Here is a tiny trained network, its code and every weight. The questions are about switching its units off for an input and a class, where a switched-off unit gives its printed mean instead of its output.

import numpy as np


def w(rows, s, z=0):
    codes = np.array(rows[::2]) - 128.0
    scale = np.full(codes.shape[1], s)
    scale[-1] = z or s
    return codes * scale


def norm(h):
    return h / np.sqrt((h * h).mean(-1, keepdims=True) + 1e-5)


def f(y):
    return np.maximum(y, 0)


def log_softmax(a):
    a = a - a.max(-1, keepdims=True)
    return a - np.log(np.exp(a).sum(-1, keepdims=True))


def net(x, mask):
    res = np.array(x, float).reshape(1, 4) / 4 @ E
    u = 0
    for l in range(3):
        y = f(norm(res) @ A[l][:, :-1].T + A[l][:, -1])
        res = res + np.where(mask[u : u + 3], y, B[l][:, -1]) @ B[l][:, :-1]
        u += 3
    return log_softmax(norm(res)[-1] @ U[:, :-1].T + U[:, -1])


A, B = {}, {}
E = w([
[122,131,161,138,123,95,123,84,156,179],'x0',
[66,165,134,141,131,109,248,105,86,125],'x1',
[128,153,107,148,53,119,113,74,83,93],'x2',
[171,141,111,180,73,147,109,111,113,83],'x3',
],0.011)
A[0] = w([
[121,201,106,133,112,126,198,2,96,58,82],'0.n0',
[73,143,154,115,199,144,153,95,152,106,188],'0.n1',
[121,128,98,162,114,111,166,118,93,142,7],'0.n2',
],0.0071,0.0013)
B[0] = w([
[39,164,220,241,122,136,150,47,173,140,254],'0.n0',
[76,159,78,55,130,150,117,216,51,143,199],'0.n1',
[64,173,2,151,57,192,135,169,204,166,166],'0.n2',
],0.0082,0.0062)
A[1] = w([
[185,43,84,172,122,202,196,67,53,35,162],'1.n0',
[165,182,182,125,119,98,4,95,142,175,128],'1.n1',
[198,39,124,167,116,68,15,93,163,143,4],'1.n2',
],0.005,0.0025)
B[1] = w([
[179,255,212,177,188,81,121,177,77,70,206],'1.n0',
[187,11,1,90,107,156,157,103,144,58,253],'1.n1',
[204,136,58,68,88,152,105,66,167,93,245],'1.n2',
],0.0091,0.0039)
A[2] = w([
[188,85,165,71,53,112,16,132,185,134,62],'2.n0',
[190,38,86,137,119,137,31,79,133,144,6],'2.n1',
[112,115,138,46,202,120,254,169,122,235,93],'2.n2',
],0.0062,0.002)
B[2] = w([
[105,6,56,70,112,193,189,39,183,67,220],'2.n0',
[188,109,45,171,91,154,131,106,203,59,227],'2.n1',
[224,100,154,66,172,50,152,186,57,230,254],'2.n2',
],0.011,0.0064)
U = w([
[1,220,180,219,38,123,196,56,73,140,50],'0',
[134,112,198,34,228,68,174,228,38,229,128],'1',
[166,37,41,67,69,208,49,62,193,81,254],'2',
[176,195,178,170,160,165,16,213,50,80,53],'3',
],0.0084,0.0033)

Each question gives the input, the list of numbers given to net, and the class t.
The units are the neurons (one row each of A and B). Each row of codes is followed by its name. A weight is (code - 128) times the scale printed after its matrix; where a second scale follows, it is the last column's (A, B and U).
mask holds one flag per neuron, layer by layer. A switched-off neuron (its flag False) gives its mean, the last column of its row in B, instead of its output. The means were averaged over made-up inputs and are rounded, as every weight is.
A unit's drop is (log p(t) with every unit on - log p(t) with that unit switched off) / (log p(t) with every unit on - log p(t) with every unit switched off).
The circuit of an input: a set's keep is (log p(t) with only the set's units on - log p(t) with every unit switched off) / (log p(t) with every unit on - log p(t) with every unit switched off). Starting from all 9 units, units are removed one at a time, each time the one whose removal leaves the highest keep (on an exact tie, the one counted first), for as long as the keep stays at least 0.8.
units of the circuit, in order: the units of the circuit, biggest drop first
k most important neurons: the k neurons with the biggest drops, biggest first
top k neurons in layer l: the k neurons of layer l with the biggest drops, biggest first
drop when u is switched off: that unit's drop, to one decimal
input [-3,6,-3,3], class 0: units of the circuit, in order : [0.n0]
input [-4,-2,3,4], class 3: units of the circuit, in order : [1.n0; 2.n0]
input [8,0,7,-7], class 0: top 2 neurons in layer 2 : [2.n2; 2.n0]
input [-6,2,5,-7], class 1: 3 most important neurons : [0.n1; 2.n1; 1.n2]
input [-4,-3,8,8], class 3: top 2 neurons in layer 2 : [2.n0; 2.n1]
input [-8,-3,7,-8], class 3: top 2 neurons in layer 1 : [1.n2; 1.n1]
input [-1,1,5,-7], class 1: drop when 0.n0 is switched off : -0.1
input [-3,1,-1,8], class 3: drop when 1.n0 is switched off : 0.5
input [-5,3,5,5], class 0: drop when 0.n0 is switched off : 0.1
input [-5,-2,6,5], class 3: drop when 0.n0 is switched off : -0.1
